Each row is followed by its group and then its class within the group.
[-22   9  43 -21   7 -34   3  -1 -30  -6   2   1   1  -6   8  -4   0  24
   5  -5  11 -29  13  27  -6 -10  -7 -40   9  28  -1 -24  10  19   4  34
  -6   5 -11  -1   5   4  13  15   7 -12  -3 -19   1 -24   2  -3 -25   2
  15 -27  10  19   1   1  -3  -7  -9 -16   0 -13  -7  22  -6 -11  -4  -7
  13  -2  62  17  -9   0  -5   1 -11   6  63  -3   9  -1  31  -6  12  16
  -7   1 -10   6 -13  24  -1  14  -6  -8   4  -9  18  -3   0  -4  -4  -7
  -2 -16   1   6  23  -2 -20  -4   9   8  -4 -12 -18  12   2  -1   3  -4
  -4 -25   5  -6  -6   2  -4  40  -2 -17  -1   8  10  -6  17  17  18   1
   1  -8 -10 -20   3  -6  -8  -3 -10 -10 -11  31   4   6  -2  25   7 -11
  31   1 -16   6   2 -10   5  12  -7   8   3 -10  29  -7  18  10 -46   6
  -4  18  -4 -15  16   9   9 -24   8  -4  -2 -13 -55 -11  -5   0   1 -16
  16 -14  16  -6  -7 -12   7 -44   7  12 -12   1 -13   8 -23   0   4 -25] : Z941:(92)
[ 18   3  32   7  19 -65   0  -1   1  -3   7  -2 -10  -3  11   3  -2  -1
   8   2   0 -22   1  16  -8   9 -11 -17   2  19   1   4   3   0  -7  29
   9  -3 -11   1   4   5   2  11  -5   2   2  -1  -4   5   1  -1 -12 -20
   5 -12  38   5   5  -4   4   3 -18 -18 -11 -16  -6   8  -5  -1   2  -5
   8  -1  37  -2 -11   4  -1   6 -19  10  46  -7  10  -1  28 -11   2   3
  -3   4  -4   1  -7  38  -3 -38  11 -36  -1 -33  24   0   3  19 -10 -10
   6  -5  -5  -2  17 -26 -15  -8  13   2   3 -31  -7   3   8   6  -7  -6
  -5 -65  -1  -2  -4  17  -1  20  -3  13 -14  21  18   5  40   5   6   4
  11 -29  -6 -28   6  -1 -10  -2 -27 -31 -13  10   4   8  -1  35   6 -17
  12  -2 -13   1 -13 -12  -3  -8  -2  -4  -1  15  13  10  -2   4 -10  -9
   0   1   1 -29   0   3   3  -3 -12  -2  45   1 -37   4  -3  -4   2   1
   0  -7   0   0 -31  -4  13 -56   3  16 -19   2  -7  -2  -9  -3   0 -11] : Z941:(86)
[ 34   7  24 -35  31 -85  -9   3 -39 -20   5  26   0   1 -21 -13  -9  46
  -1  -7  13 -22  29 -19  24 -15   4 -47 -14  25  -2 -48  -3  -9  21  14
 -21  -5  16   1   4  35  28  63   5 -13  -3 -29 -14 -12  -3  -5 -11  28
   5 -32  -2  -9 -14   7  -6   1  -3 -29  -9 -32   6  20  18 -16   1  -8
  17  -6 -78  54  -7 -15  -5  13 -46   3   7  -4  -1  -3  10  -7  28   3
  48   2  -7   4 -11  19   2  42 -10  18 -11 -21   5  -7  12 -17  -7  -5
   8  -3 -22  34  13 -13  11   7   6  15  -9  46  -5  10   0  11 -21   6
 -22 -34   8   6   6  62  -8  51  -3 -20  49  14   4   9   5   8  29   1
 -12  26 -11 -15  -5  26  26  17  23  16 -10   9  10  11  -2  23  52  24
  41   7 -26  11 -37  -1 -20  10  -4  16   1  34  69 -17  21   8  -5  10
  -1  -9 -28   5  46   2  15 -26 -30  -8  18   6  11 -15  -5   2   1 -35
  39  17   5 -22   0 -16  12   1   5 -15 -25  -6  -7  -5 -15  -8   6   1] : Z941:(92)
[ 18  -4 -19  75 -25  25 -12  -5  31   8 -15 -11  -4  -2  -4   3  -1 -14
  -6   5  -7  17 -11  18   0  -1  -3  31   0 -59   0  26   2 -10 -20 -29
   5  -9 -13  -2  -1  -2   5 -59  -3   7   3  16  -7  31   0   5  17 -33
  -5  21   4  -8   0   4   6   9  -1  -3  -4   6   0   2 -11  14   4  -8
 -11   0  20 -41  -7  -4  -4 -11  16  -6   3   8  -8  -3 -36   4 -11 -13
  -6   0  10   0  10  -8   2   8  10  -7  -3   1 -10  -5  26   7   1  11
   3   6 -20  -9 -48  12  30  -9  -4  -8   5   5  -8 -14   2   0   7   4
  17  -8   4  -4  13 -19  11 -44   6   9  30   5   0  14 -68 -16 -34  -5
   7   3  10  -2   3  -3  -3  13 -10  -3  -1 -21  -3  -5   4 -24   3  11
  -9  -2   1  -8   1   1   3 -22   7   3   2   9 -18  18 -24  -7 -15  -4
   1 -27  -8   7 -13  -6 -11  21 -14   5  37   5 111  24   1   8   4  17
 -32  12 -23   0 -21   5  -5  -1  -6  -2 -15   2  18 -11  19  -1   9  18] : Z666:(98)
[ -53   13    9   18  -39  100   -1   -4   -2   -9  -20   -5   10  -12
  -14    3   -4   26   -2  -12   27   -4   -1   33    2  -19    6   -7
    5  -54    3  -14   -1   13    2   -5   -9    5    8   -2    5   -4
   11  -72   10    2   -2    9   -9   -2    4    8   10   11    7   -5
  -19   -7  -19   10   -6   -2   18   -8    0    3   -2   15   -6   11
   -4   -8    0    2   47  -20   -4  -10  -12  -12   33   -7  -45    4
  -12   -4  -42    3   20    8    3  -11  -16   12   -4  -40    1   98
  -10   39    2   25   -9  -13   14  -17    8   10   -3   -1  -12   -8
  -39   24   15    9   -1   -4    2    2  -23   18   -3  -14   16   10
   21   38   11  -15   18  -30   12   -5   -2  -40   -1  -18  -16   10
 -101    7  -25   -4   -4   49   -8    8    6   -4   -5    2   16   18
    6    2   -4  -15    5  -36   16    3   22   -1   -1  -30   10   -4
   10    9  -10   17    2  -31   15   -6    6    0  -60    3    4   -3
    1   26   -4    3   -2  -15    9    6  -25    3   42    3   -1   -1
    3    3   -7   10    0   -9   -2   -1  -11    8   -3  -11  -11    2
    0   -3   -4   -1   13   17] : Z223:(90)
[-17  10  54 -16  11 -48   2  -1 -25 -10  10  12  -3 -10  14  -1  -4  18
  11   1  13 -13   6  20   3   4  -5 -40  -1  21   2 -16   6  14  24  36
   3   7  18  -1   7  13   3  39   2  -5   1 -11  -4 -17   1  -5 -13   1
  20 -37  39   4 -10  -5  -1  -5  -6 -19 -12 -25   1  17   5  -9  -7 -17
  15   1  57  22  -6   5   2   0 -28   6  10 -17  11   2  31 -11   9  22
  -8   0   2   5 -15  16  -2  -8   4  -6   1 -27  17  -4  -2   0  -4 -14
   5 -13   0  13  17 -19 -16   2  19  10  -3 -18  -9  18  -1   4  -4  -3
 -11 -25  -4   1  -4  17  -8  52  -2 -19   6  20  16   2  22   7  29  -2
  -1  -1 -18 -17   0   6 -14  -8 -20 -32  -1  33  14   6   1  39  30 -24
  22   4 -15  -1 -15 -15  -7  11  -7  11  -1  -6  30  -3  14   2 -26   5
  -3   9  -5 -18   0  15   2 -13  -8  -5  11  -7 -59 -10  -4   3   4   3
  25  -5   7  -6 -20  -4   8 -46   7  12 -14  -5 -14   0 -18  -3  -2  -3] : Z941:(92)
[  3  -2  -2  11 -20  26  -2  -3   5  -2  -5  -8  -4  -1  -7   0  -1   1
   4  -4   1 -11  -8 -12   0 -20  -2   7   3  -9  -1   4  10  18 -11  -4
   2   5  -3   1  -3  -5   1 -32  -2  13   3   8  -1  -7  -1  -4   2 -10
   8  -4   0 -10   4   2   0  -4   5  -5   8   0  -5   5  -9   2   2 -11
  -5   0  44 -27  -3  -1  -1  -9  29  -2  65   8  -3   5 -13  -9  -6   1
 -11   2  -5   3   3  -5  -1  30   3  -7   0   2   7  -6   3   5   0   8
  -7 -10  -6   0 -20   1  11  -2   9  -1   2 -13 -18  -2   2   1  14  -3
   8 -16   4  -3   6 -16   4 -12   1  -4  -4  -2   2   6   1   0 -12   1
   1  -6   1  -4   2  -6   8  -7  10  -7   1  -5  -1   3  -2  -5  18   1
 -15  -2  -1  -5  12  -4   5  -4  -2  -7  -4 -29  -1   0   4   2 -19   0
   2  -2   0   7   0   3   1  -6  -5   1  -3  14 -21   7  -1  -2   0   9
 -11 -11  -6   3  -2  -4   3 -19  -6   2  -9   2   2  -1   2  -1   2   2] : Z664:(95)
[-24   4   9  40 -42  44  -3  -5   4  -1 -19 -14  -2  -5  -7  -2   0   4
  -1  -6   5 -18  -6  45 -10  -8  -3  -2   8 -33   0   1   9  21 -21   2
  -3  -5 -12   1   3  -5  10 -84   0  16  -5   2  -3   2   1  12   3 -12
   8   5  -4  -4   1   8   0  -5   7  -8  -1  -4 -12  19 -13  12   4  -7
  -4  -3  80 -48 -13  -5 -13 -14  16  -4  50   8  -5  -5 -27  -7   7  -1
  -4  -9 -14   8  -2 -20  -1  46   1  -1  -2  -1   5 -15  25   4  -2  13
   2 -10 -22 -10 -46   6  20  -7   4 -11   4 -17 -31   3   3 -11  25  -3
  20 -24   6 -11  14 -28   9 -23   0 -11   5  -4   0   6 -57   0 -40   2
   8  -1   8 -12   7  -6   5   4  -4  -9  -6  -2   9  -5   3 -11  16  -3
  17   1  -7 -19  10 -11   9 -18   1   3   0 -15  10   4  -4   4 -63  -1
   1  -5  -1  15   1  -3  -4  -4  -5   5  15   6  20  14  -3  -2   2   4
 -25   3 -13  -1 -13  -8  -5 -35  -5   1 -27   1   4  -1   0  -3  13   8] : Z664:(81)
[-21   2   8  10  16  58   8  -3  16  -9  -5   4   5  -9  -1  10  -8   1
  10 -11  34  22  -9 -27   0 -21   8   4  -8 -34   8   7 -14  -1  11  -7
  10   5  18  -2   0  -4 -10 -25  12  18   9  29 -19  20  -3  -2   8   4
   4 -27  18 -10 -28  -1  -5   0   2 -14 -11   0   2  -5   8   6  -3  -1
   3   3   2  12   4   7  -2  -9  14   3 -99 -14  -1   1 -28   1  10  -1
  -2  -5 -12   7   2   1   2  64   8  22   6   5   0  -6 -15   7   7  -2
   4  10   4 -19  -3 -11 -20  13   6  -5   4 -12  -1  15  -4  -4 -14  10
  24  20   0  -8  12   8   9  11  -3 -12 -66   7  -2  32 -44   5  -4  -3
  -5  43 -20  10   1  -6 -34  -4   9   7   8  -8   6  -9   2 -21   4   3
   3  -5  12 -42  -6  -8  11  17   3   7   2  -2  -5   8  -9 -10   6  -3
   4   1  16   7 -23  11  -5   6  -2   3   2  17  -3  -6   2   0   3  31
   6   0  -3  -1 -31   8   1   0  -1   3   5  -3  -6 -13  -5   0  -1  18] : Z223:(90)
[-46   7  18  -2 -30  81  -1  -4 -14 -11 -10   7  10 -10  -7   3  -2  15
   5  -6  27  10 -18  12   4 -18   6 -11  -1 -39   2 -16  -3  24  23   0
  -1   7  43  -4   3   1   5 -30  10  15  -1  10  -7 -12   3   0  13  26
  11 -18   3 -18 -24   2  -6  -3  21   4  -3  -4   1  10  -2   4  -3 -18
   1   4  37  -5   2  -9   6  -8   7  -6 -68  -4  -6   7 -31 -17  10  13
  -3  -8  -7  10 -11 -45   0  70  -4  45  -3  12   0 -15  -2 -17  10   6
   1   1   1   0 -30   7  13   5   4   3  -1  -3 -16  21  -1 -11  15   5
  18  50   3  -6   8 -26   9  15   0 -35   3  -7  -7  10 -65  12  -1  -1
  -9  50 -11  15  -2   1  -9  -8  13  -6  16  10   5 -16   3 -12  39  -5
   3   1   1 -28   3  -6   1  10 -11  18  -2 -36   9  -4  12  -3 -34   0
   2   2   0  22 -12   5  -6 -10   4   0 -31   3  -7  -8   1  -3   1   6
   8  11   6  -6   1   2 -11   7   5  -8 -15  -2  -7  -3   1  -6   5  21] : Z223:(79)
[  6  -1 -10  17 -17  15   4   0  14  19  -8 -24  -3   6   3   6  -3 -20
  -1  -1 -13 -15   0  36 -18   4 -10   6  11   0  -1  20  -3  -1 -36   9
  16  -8 -41   2  -2 -16   0 -64  -2   6   1   4  -3  22   0  19  -4 -20
  -6  24  -7   6  12   6   2   0 -15   1  13   9  -4  -5  -9  15   2  16
  -4  -3  16 -40  -9   4 -10  -3   3   3  24   2   2  -9  -6  -4   2 -11
   5  -6 -15  -3   8   8  -6 -23   7 -26   1  -5  -3   5  19  16  -7   6
   6  -1 -11 -25  -9  -7  -9 -15  -3 -12   5 -31  -3  -6   7  -8   5  -5
  10 -39  -1  -5  -3 -15   9 -38  -1  17 -39  -9   6  -6 -13   4 -42   4
  12 -28  14 -15  10 -12  -4   6  -9   4 -16 -19   2   1   2  -2 -46  -4
   1   3  10  -6   9  -1   7 -20   6  -9   5  14 -12   4 -12   4 -25  -6
  -1   0   5  -9   1  -3  -2   3  10   8  27   5  -1  19   2   1   2 -11
 -34  -4 -14  10 -13   4   5 -22  -1   6  -2  10   9   1   3   3   5   0] : Z666:(80)
